Below are the code and all the weights of a small trained network. Each question names an input and a target symbol and asks about switching units off, where a switched-off unit gives its printed mean instead of its output.

import numpy as np


def w(rows, s, z=0):
    codes = np.array(rows[::2]) - 128.0
    scale = np.full(codes.shape[1], s)
    scale[-1] = z or s
    return codes * scale


def norm(h):
    return h / np.sqrt((h * h).mean(-1, keepdims=True) + 1e-5)


def f(y):
    return np.maximum(y, 0)


def softmax(a):
    e = np.exp(a - a.max(-1, keepdims=True))
    return e / e.sum(-1, keepdims=True)


def log_softmax(a):
    a = a - a.max(-1, keepdims=True)
    return a - np.log(np.exp(a).sum(-1, keepdims=True))


def net(x, mask):
    ids = ['ΔΞΣΦβελπ'.index(c) for c in x.split()]
    T = len(ids)
    res = E[ids] + P[:T]
    r = norm(res)
    for j in range(3):
        rows = slice(4 * j, 4 * j + 4)
        q, k, v = (r @ M[0][rows].T for M in (Q, K, V))
        z = softmax(np.where(np.tri(T) > 0, q @ k.T / 4**0.5, -1e9)) @ v
        o = O[0][rows]
        res = res + np.where(mask[j], z, o[:, -1]) @ o[:, :-1]
    y = f(norm(res) @ A[0][:, :-1].T + A[0][:, -1])
    res = res + np.where(mask[3:15], y, B[0][:, -1]) @ B[0][:, :-1]
    return log_softmax(norm(res)[-1] @ U[:, :-1].T + U[:, -1])


Q, K, V, O, A, B = {}, {}, {}, {}, {}, {}
E = w([
[100,86,44,72],'Δ',
[184,122,100,89],'Ξ',
[144,68,93,141],'Σ',
[141,115,3,252],'Φ',
[65,105,98,127],'β',
[113,110,34,112],'ε',
[99,133,187,119],'λ',
[101,170,49,144],'π',
],0.021)
P = w([
[185,92,128,254],'0',
[167,106,155,196],'1',
[151,105,157,163],'2',
[125,103,154,126],'3',
[116,92,154,100],'4',
[102,103,160,80],'5',
[79,104,159,48],'6',
[71,103,159,45],'7',
],0.0074)
Q[0] = w([
[133,138,147,227],'h1',
[74,81,94,145],'h1',
[143,32,75,114],'h1',
[146,189,93,158],'h1',
[115,84,204,86],'h2',
[168,136,141,97],'h2',
[199,172,49,90],'h2',
[163,211,145,174],'h2',
[146,145,159,121],'h3',
[85,152,84,120],'h3',
[182,25,143,86],'h3',
[247,251,120,142],'h3',
],0.014)
K[0] = w([
[171,128,174,113],'h1',
[56,146,64,100],'h1',
[7,183,169,43],'h1',
[147,184,114,174],'h1',
[121,79,182,128],'h2',
[168,108,157,137],'h2',
[195,98,51,64],'h2',
[169,105,121,191],'h2',
[165,130,123,164],'h3',
[165,167,88,41],'h3',
[163,65,160,71],'h3',
[221,142,81,233],'h3',
],0.014)
V[0] = w([
[88,175,129,105],'h1',
[124,37,156,111],'h1',
[196,95,114,131],'h1',
[192,69,181,192],'h1',
[128,128,97,106],'h2',
[180,132,60,222],'h2',
[65,108,128,204],'h2',
[134,66,128,106],'h2',
[153,82,133,165],'h3',
[78,254,118,195],'h3',
[177,89,206,129],'h3',
[116,206,129,28],'h3',
],0.013)
O[0] = w([
[6,167,114,124,90],'h1',
[211,10,250,178,221],'h1',
[222,45,43,92,131],'h1',
[159,58,80,241,35],'h1',
[170,252,134,126,174],'h2',
[69,192,156,48,140],'h2',
[98,21,132,100,179],'h2',
[187,169,148,122,219],'h2',
[30,251,142,117,149],'h3',
[236,235,146,209,4],'h3',
[103,149,9,132,46],'h3',
[219,106,107,214,55],'h3',
],0.0047,0.004)
A[0] = w([
[57,237,124,98,122],'n1',
[87,127,152,184,140],'n2',
[204,108,44,85,160],'n3',
[109,152,66,160,65],'n4',
[21,97,72,51,138],'n5',
[173,119,123,52,175],'n6',
[230,176,100,141,253],'n7',
[145,184,76,196,131],'n8',
[225,138,187,166,218],'n9',
[104,251,84,228,136],'n10',
[64,141,140,204,143],'n11',
[133,73,75,131,24],'n12',
],0.011,0.0044)
B[0] = w([
[93,162,180,194,186],'n1',
[159,17,110,211,154],'n2',
[135,170,131,168,191],'n3',
[159,99,186,81,144],'n4',
[195,139,209,158,254],'n5',
[126,223,74,93,196],'n6',
[50,122,125,79,165],'n7',
[94,57,146,62,156],'n8',
[167,137,1,220,155],'n9',
[106,66,144,82,181],'n10',
[192,137,77,90,160],'n11',
[108,106,184,78,152],'n12',
],0.0079,0.0098)
U = w([
[182,112,112,46,102],'Δ',
[122,165,2,116,175],'Ξ',
[124,105,102,104,61],'Σ',
[56,81,33,76,104],'Φ',
[107,111,215,174,72],'β',
[179,188,157,191,137],'ε',
[167,145,70,212,254],'λ',
[13,149,104,128,133],'π',
],0.012,0.0074)

Each question gives the input, a string of symbols that net reads in full, and the target symbol t.
The units are the heads (4 rows each of Q, K, V and O) and the neurons (one row each of A and B). Each row of codes is followed by its name. A weight is (code - 128) times the scale printed after its matrix; where a second scale follows, it is the last column's (O, A, B and U).
mask holds one flag per unit, heads first, then neurons. A switched-off unit (its flag False) gives its mean, the last column of its rows in O or B, instead of its output. The means were averaged over made-up inputs and are rounded, as every weight is.
A unit's drop is (log p(t) with every unit on - log p(t) with that unit switched off) / (log p(t) with every unit on - log p(t) with every unit switched off).
The circuit of an input: a set's keep is (log p(t) with only the set's units on - log p(t) with every unit switched off) / (log p(t) with every unit on - log p(t) with every unit switched off). Starting from the 12 units with the biggest drops (on a tie, the unit counted first), units are removed one at a time, each time the one whose removal leaves the highest keep (on an exact tie, the one counted first), for as long as the keep stays at least 0.8.
circuit, biggest first: the units of the circuit, biggest drop first
k most important neurons: the k neurons with the biggest drops, biggest first
heads that matter: for each layer, one digit per head in row order, 1 if its drop is at least 0.15 and else 0, layers parted by /
drop of u: that unit's drop, to one decimal
input π Ξ Σ, target π: circuit, biggest first => h3, h2
input Σ Δ Σ π, target π: 4 most important neurons => n1, n5, n10, n7
input Φ λ λ λ λ λ ε, target ε: heads that matter => 100
input Δ Φ Σ, target Δ: 2 most important neurons => n1, n5
input λ Δ ε π Ξ, target Ξ: heads that matter => 010
input Δ Ξ Φ ε π Ξ Φ Σ, target π: circuit, biggest first => h1
input λ Φ Σ λ ε β, target β: heads that matter => 100
input Σ λ π π λ Ξ π β, target β: circuit, biggest first => n5, h1, h2, h3
input Ξ Σ λ λ Ξ, target ε: 2 most important neurons => n5, n1
input Ξ β Δ Δ β Ξ π Φ, target Φ: circuit, biggest first => n10, n8
input ε π Φ β ε ε Φ, target β: heads that matter => 110
input Ξ Δ Σ, target Δ: 2 most important neurons => n1, n6
input Φ Δ β Δ Σ β λ Δ, target Δ: heads that matter => 001
input Φ Σ π Δ Ξ Δ Δ, target Δ: circuit, biggest first => n5
input ε π Σ π Φ, target π: heads that matter => 110
input λ λ ε, target ε: drop of n5 => 0.2
input λ λ λ λ, target λ: drop of h2 => -0.1
input ε ε λ ε β π λ Σ, target λ: drop of h3 => 0.7
